Below are the code and all the weights of a small trained network. Each question names an input and a class and asks about switching units off, where a switched-off unit gives its printed mean instead of its output.

import numpy as np


def w(rows, s, z=0):
    codes = np.array(rows[::2]) - 128.0
    scale = np.full(codes.shape[1], s)
    scale[-1] = z or s
    return codes * scale


def norm(h):
    return h / np.sqrt((h * h).mean(-1, keepdims=True) + 1e-5)


def f(y):
    return y / 2 * (1 + np.tanh(0.7978845608 * (y + 0.044715 * y**3)))


def log_softmax(a):
    a = a - a.max(-1, keepdims=True)
    return a - np.log(np.exp(a).sum(-1, keepdims=True))


def net(x, mask):
    res = np.array(x, float).reshape(1, 7) / 4 @ E
    u = 0
    for l in range(2):
        y = f(norm(res) @ A[l][:, :-1].T + A[l][:, -1])
        res = res + np.where(mask[u : u + 7], y, B[l][:, -1]) @ B[l][:, :-1]
        u += 7
    return log_softmax(norm(res)[-1] @ U[:, :-1].T + U[:, -1])


A, B = {}, {}
E = w([
[81,149,74,118,127,154,141,61,164,116,137,247],'x0',
[117,120,128,114,127,135,133,131,140,121,131,119],'x1',
[123,126,132,130,124,132,126,114,122,134,128,123],'x2',
[120,120,130,122,128,132,129,117,122,137,119,123],'x3',
[120,122,128,123,122,133,131,126,135,126,132,121],'x4',
[217,156,139,52,107,163,76,105,193,221,112,116],'x5',
[127,119,122,133,122,111,124,136,145,120,116,128],'x6',
],0.014)
A[0] = w([
[88,137,117,114,129,148,121,77,176,120,134,251,206],'L0N1',
[181,136,131,97,127,137,111,115,153,167,127,116,6],'L0N2',
[229,136,130,89,129,150,99,95,217,201,130,128,190],'L0N3',
[107,122,124,108,118,122,116,124,174,126,133,89,4],'L0N4',
[176,170,124,136,135,118,125,186,111,119,165,151,109],'L0N5',
[124,96,116,155,132,53,103,111,157,147,86,134,144],'L0N6',
[124,138,148,142,159,130,113,115,82,143,131,92,100],'L0N7',
],0.024,0.0029)
B[0] = w([
[63,113,73,119,85,117,162,97,155,223,141,160,234],'L0N1',
[76,157,197,247,199,42,123,150,102,160,132,174,187],'L0N2',
[213,156,65,75,68,106,136,52,102,104,102,69,253],'L0N3',
[103,128,143,125,130,121,145,146,110,133,130,117,139],'L0N4',
[103,111,149,110,134,126,139,141,129,130,120,103,144],'L0N5',
[103,130,149,120,147,135,140,157,139,110,140,114,139],'L0N6',
[106,126,130,75,131,114,156,170,162,124,133,109,158],'L0N7',
],0.016,0.033)
A[1] = w([
[117,98,164,103,153,192,122,193,139,69,143,122,62],'L1N1',
[247,173,165,111,158,131,82,111,92,55,100,96,8],'L1N2',
[192,179,111,95,148,153,96,107,164,139,125,203,45],'L1N3',
[227,134,109,76,136,170,85,75,158,115,102,179,193],'L1N4',
[123,125,139,72,127,140,122,165,223,160,129,143,180],'L1N5',
[174,138,89,102,104,214,75,89,183,148,114,206,109],'L1N6',
[64,114,154,172,170,184,95,138,177,203,143,252,80],'L1N7',
],0.026,0.0012)
B[1] = w([
[135,140,91,125,117,132,149,138,23,66,166,68,209],'L1N1',
[147,91,193,98,188,175,107,195,151,154,129,149,249],'L1N2',
[105,116,115,111,68,157,136,86,109,80,124,89,148],'L1N3',
[6,112,88,158,117,136,158,175,170,113,163,166,184],'L1N4',
[123,116,132,146,130,139,131,129,85,93,138,118,191],'L1N5',
[226,178,138,68,122,80,120,114,116,39,79,44,186],'L1N6',
[126,141,155,208,197,122,100,186,148,102,141,180,245],'L1N7',
],0.026,0.017)
U = w([
[120,136,123,144,136,130,144,165,31,59,164,53,216],'0',
[150,102,165,149,70,152,95,97,150,127,137,144,28],'1',
[191,113,222,71,199,133,103,204,155,187,106,93,195],'2',
[119,134,172,151,117,166,112,74,155,140,126,116,29],'3',
[104,134,139,146,107,196,85,98,146,147,77,119,2],'4',
[86,166,110,248,191,85,117,168,163,112,143,207,191],'5',
[121,118,149,133,115,189,81,74,142,129,107,141,7],'6',
[138,181,39,88,48,66,148,31,177,180,92,115,189],'7',
],0.013,0.0042)

Each question gives the input, the list of numbers given to net, and the class t.
The units are the neurons (one row each of A and B). Each row of codes is followed by its name. A weight is (code - 128) times the scale printed after its matrix; where a second scale follows, it is the last column's (A, B and U).
mask holds one flag per neuron, layer by layer. A switched-off neuron (its flag False) gives its mean, the last column of its row in B, instead of its output. The means were averaged over made-up inputs and are rounded, as every weight is.
A unit's drop is (log p(t) with every unit on - log p(t) with that unit switched off) / (log p(t) with every unit on - log p(t) with every unit switched off).
The circuit of an input: a set's keep is (log p(t) with only the set's units on - log p(t) with every unit switched off) / (log p(t) with every unit on - log p(t) with every unit switched off). Starting from the 12 units with the biggest drops (on a tie, the unit counted first), units are removed one at a time, each time the one whose removal leaves the highest keep (on an exact tie, the one counted first), for as long as the keep stays at least 0.8.
circuit, biggest first: the units of the circuit, biggest drop first
unit that matters most: the unit with the biggest drop
top k neurons: the k neurons with the biggest drops, biggest first
k most important neurons of layer l: the k neurons of layer l with the biggest drops, biggest first
drop when u is switched off: that unit's drop, to one decimal
input [3,0,-4,1,7,5,3], class 7: unit that matters most => L0N3
input [-4,8,0,1,5,4,2], class 2: top 2 neurons => L0N1; L1N2
input [1,-7,-3,1,-6,8,-2], class 7: top 4 neurons => L0N3; L1N7; L1N4; L1N3
input [-6,5,4,3,-4,5,-1], class 2: circuit, biggest first => L0N1; L1N2
input [1,3,-6,8,-7,0,-7], class 5: top 2 neurons => L0N3; L1N7
input [8,2,-4,4,-2,1,-5], class 7: 2 most important neurons of layer 0 => L0N2; L0N1
input [0,-4,0,2,-6,5,-1], class 2: top 2 neurons => L1N2; L0N1
input [4,5,4,8,-2,-4,3], class 5: top 2 neurons => L0N3; L1N7
input [-2,2,-4,-6,2,5,1], class 2: circuit, biggest first => L1N2; L0N1
input [1,7,-2,0,-2,6,-2], class 7: top 2 neurons => L0N3; L1N7
input [-4,-2,-2,-4,-5,3,-2], class 2: top 2 neurons => L0N1; L1N2
input [-4,-8,7,5,-5,3,-8], class 2: drop when L0N1 is switched off => 2.6
input [-2,2,4,2,-5,5,0], class 2: drop when L0N2 is switched off => 0.1
input [-2,0,-6,6,-5,1,8], class 2: drop when L0N1 is switched off => 2.2
input [3,-2,4,6,4,-6,-8], class 5: drop when L0N3 is switched off => 6.3
input [-2,1,-8,-2,-8,5,-1], class 2: unit that matters most => L1N2
